Here is a tiny trained network, its code and every weight. The questions are about switching its units off for an input and a class, where a switched-off unit gives its printed mean instead of its output.

import numpy as np


def w(rows, s, z=0):
    codes = np.array(rows[::2]) - 128.0
    scale = np.full(codes.shape[1], s)
    scale[-1] = z or s
    return codes * scale


def norm(h):
    return h / np.sqrt((h * h).mean(-1, keepdims=True) + 1e-5)


def f(y):
    return y / 2 * (1 + np.tanh(0.7978845608 * (y + 0.044715 * y**3)))


def log_softmax(a):
    a = a - a.max(-1, keepdims=True)
    return a - np.log(np.exp(a).sum(-1, keepdims=True))


def net(x, mask):
    res = np.array(x, float).reshape(1, 7) / 4 @ E
    u = 0
    for l in range(3):
        y = f(norm(res) @ A[l][:, :-1].T + A[l][:, -1])
        res = res + np.where(mask[u : u + 8], y, B[l][:, -1]) @ B[l][:, :-1]
        u += 8
    return log_softmax(norm(res)[-1] @ U[:, :-1].T + U[:, -1])


A, B = {}, {}
E = w([
[127,125,88,134,172,152,134,93,25],'x0',
[89,106,188,144,148,178,164,145,147],'x1',
[167,144,82,88,58,142,93,160,117],'x2',
[102,158,131,125,72,157,154,118,48],'x3',
[148,133,116,121,200,138,155,166,114],'x4',
[131,137,138,203,145,90,106,91,73],'x5',
[171,2,100,132,93,148,129,160,138],'x6',
],0.0089)
A[0] = w([
[164,160,108,137,159,149,132,116,134,82],'L0N0',
[110,126,159,94,49,128,138,135,165,7],'L0N1',
[133,251,72,105,119,103,125,124,135,53],'L0N2',
[113,136,157,107,157,110,142,136,168,78],'L0N3',
[173,132,116,142,151,115,120,122,149,87],'L0N4',
[99,122,106,109,151,178,163,150,126,52],'L0N5',
[148,155,117,106,150,207,173,172,128,45],'L0N6',
[106,135,127,78,162,184,116,192,124,2],'L0N7',
],0.011,0.005)
B[0] = w([
[80,115,149,130,98,104,105,146,141,130],'L0N0',
[107,144,139,71,55,113,183,62,172,177],'L0N1',
[179,138,225,71,149,32,4,156,54,252],'L0N2',
[114,88,117,139,141,148,42,116,135,173],'L0N3',
[119,80,152,104,153,110,128,134,108,143],'L0N4',
[64,160,105,130,111,116,96,192,118,156],'L0N5',
[81,88,140,58,141,121,150,154,88,181],'L0N6',
[105,111,125,132,117,169,143,168,100,154],'L0N7',
],0.011,0.004)
A[1] = w([
[204,112,6,112,78,146,112,107,70,37],'L1N0',
[72,156,192,215,133,128,193,61,34,33],'L1N1',
[119,170,180,94,1,99,176,152,219,23],'L1N2',
[152,87,25,139,94,126,65,105,130,75],'L1N3',
[89,112,152,93,120,100,97,95,210,29],'L1N4',
[176,63,91,127,172,113,144,164,200,1],'L1N5',
[124,175,126,95,149,111,109,127,205,76],'L1N6',
[104,107,89,146,193,156,99,89,169,73],'L1N7',
],0.008,0.0023)
B[1] = w([
[89,115,190,139,88,147,72,116,110,244],'L1N0',
[123,197,9,171,195,167,91,75,170,255],'L1N1',
[136,132,74,58,65,123,149,48,181,254],'L1N2',
[86,55,130,209,73,137,102,117,106,204],'L1N3',
[153,135,181,135,71,155,181,154,122,202],'L1N4',
[172,128,97,131,161,58,186,150,136,206],'L1N5',
[137,184,158,100,107,140,132,137,136,168],'L1N6',
[171,170,151,143,85,150,137,160,140,157],'L1N7',
],0.011,0.0035)
A[2] = w([
[46,163,215,190,111,121,130,199,198,73],'L2N0',
[34,107,99,73,144,180,255,198,67,88],'L2N1',
[236,61,71,153,149,43,203,159,173,14],'L2N2',
[96,208,219,140,149,135,217,141,125,71],'L2N3',
[108,85,126,126,77,151,107,137,101,83],'L2N4',
[170,193,157,155,114,134,158,166,99,126],'L2N5',
[110,146,155,141,149,108,137,165,193,52],'L2N6',
[88,139,114,88,138,212,102,92,185,1],'L2N7',
],0.0085,0.0055)
B[2] = w([
[183,120,115,52,205,189,202,97,99,154],'L2N0',
[78,150,73,100,154,156,127,243,183,252],'L2N1',
[144,76,209,197,142,29,193,140,95,229],'L2N2',
[220,83,102,82,138,142,107,94,110,144],'L2N3',
[132,117,90,158,124,156,123,177,84,171],'L2N4',
[99,242,107,131,171,154,103,2,57,134],'L2N5',
[251,70,123,124,154,151,136,108,37,128],'L2N6',
[164,107,170,132,110,51,106,140,121,135],'L2N7',
],0.009,0.0036)
U = w([
[74,186,56,224,186,168,89,47,142,172],'0',
[70,91,73,71,158,190,158,240,137,206],'1',
[219,136,175,88,200,193,193,66,174,3],'2',
[188,15,183,198,135,48,193,159,140,129],'3',
[141,194,204,48,144,41,12,108,56,140],'4',
[129,110,148,47,2,135,185,84,219,236],'5',
[85,20,93,219,30,148,41,109,68,20],'6',
],0.014,0.0032)

Each question gives the input, the list of numbers given to net, and the class t.
The units are the neurons (one row each of A and B). Each row of codes is followed by its name. A weight is (code - 128) times the scale printed after its matrix; where a second scale follows, it is the last column's (A, B and U).
mask holds one flag per neuron, layer by layer. A switched-off neuron (its flag False) gives its mean, the last column of its row in B, instead of its output. The means were averaged over made-up inputs and are rounded, as every weight is.
A unit's drop is (log p(t) with every unit on - log p(t) with that unit switched off) / (log p(t) with every unit on - log p(t) with every unit switched off).
The circuit of an input: a set's keep is (log p(t) with only the set's units on - log p(t) with every unit switched off) / (log p(t) with every unit on - log p(t) with every unit switched off). Starting from the 12 units with the biggest drops (on a tie, the unit counted first), units are removed one at a time, each time the one whose removal leaves the highest keep (on an exact tie, the one counted first), for as long as the keep stays at least 0.8.
units of the circuit, in order: the units of the circuit, biggest drop first
top k neurons: the k neurons with the biggest drops, biggest first
k most important neurons of layer l: the k neurons of layer l with the biggest drops, biggest first
drop of u: that unit's drop, to one decimal
input [-5,3,4,-8,6,-7,7], class 3: top 2 neurons => (L2N2 L1N5)
input [-8,6,-5,-1,7,-4,-3], class 2: units of the circuit, in order => (L2N0)
input [8,3,8,0,5,6,0], class 6: units of the circuit, in order => (L1N0 L0N2)
input [-8,7,5,-4,5,-1,8], class 3: units of the circuit, in order => (L2N2 L1N5)
input [5,0,-6,-3,-7,1,7], class 3: 2 most important neurons of layer 0 => (L0N3 L0N5)
input [-4,6,-6,-6,2,-1,1], class 2: top 2 neurons => (L2N0 L1N7)
input [-8,2,-8,-3,0,-5,-6], class 2: top 2 neurons => (L2N0 L0N3)
input [5,-4,-7,3,-2,-5,2], class 0: top 2 neurons => (L1N1 L0N3)
input [-2,-1,-1,-8,2,7,-2], class 3: 2 most important neurons of layer 1 => (L1N5 L1N0)
input [7,6,-3,-6,-8,1,5], class 3: 2 most important neurons of layer 1 => (L1N0 L1N5)
input [8,5,-1,7,2,-2,-6], class 0: drop of L1N1 => 1.8
input [8,6,5,3,-8,6,-5], class 0: drop of L1N1 => 0.3
input [4,4,3,2,1,2,0], class 0: drop of L1N1 => 1.2
input [-4,-2,1,-6,7,2,-1], class 3: drop of L0N1 => 0.0
input [2,8,-3,0,2,6,5], class 0: units of the circuit, in order => (L1N1)
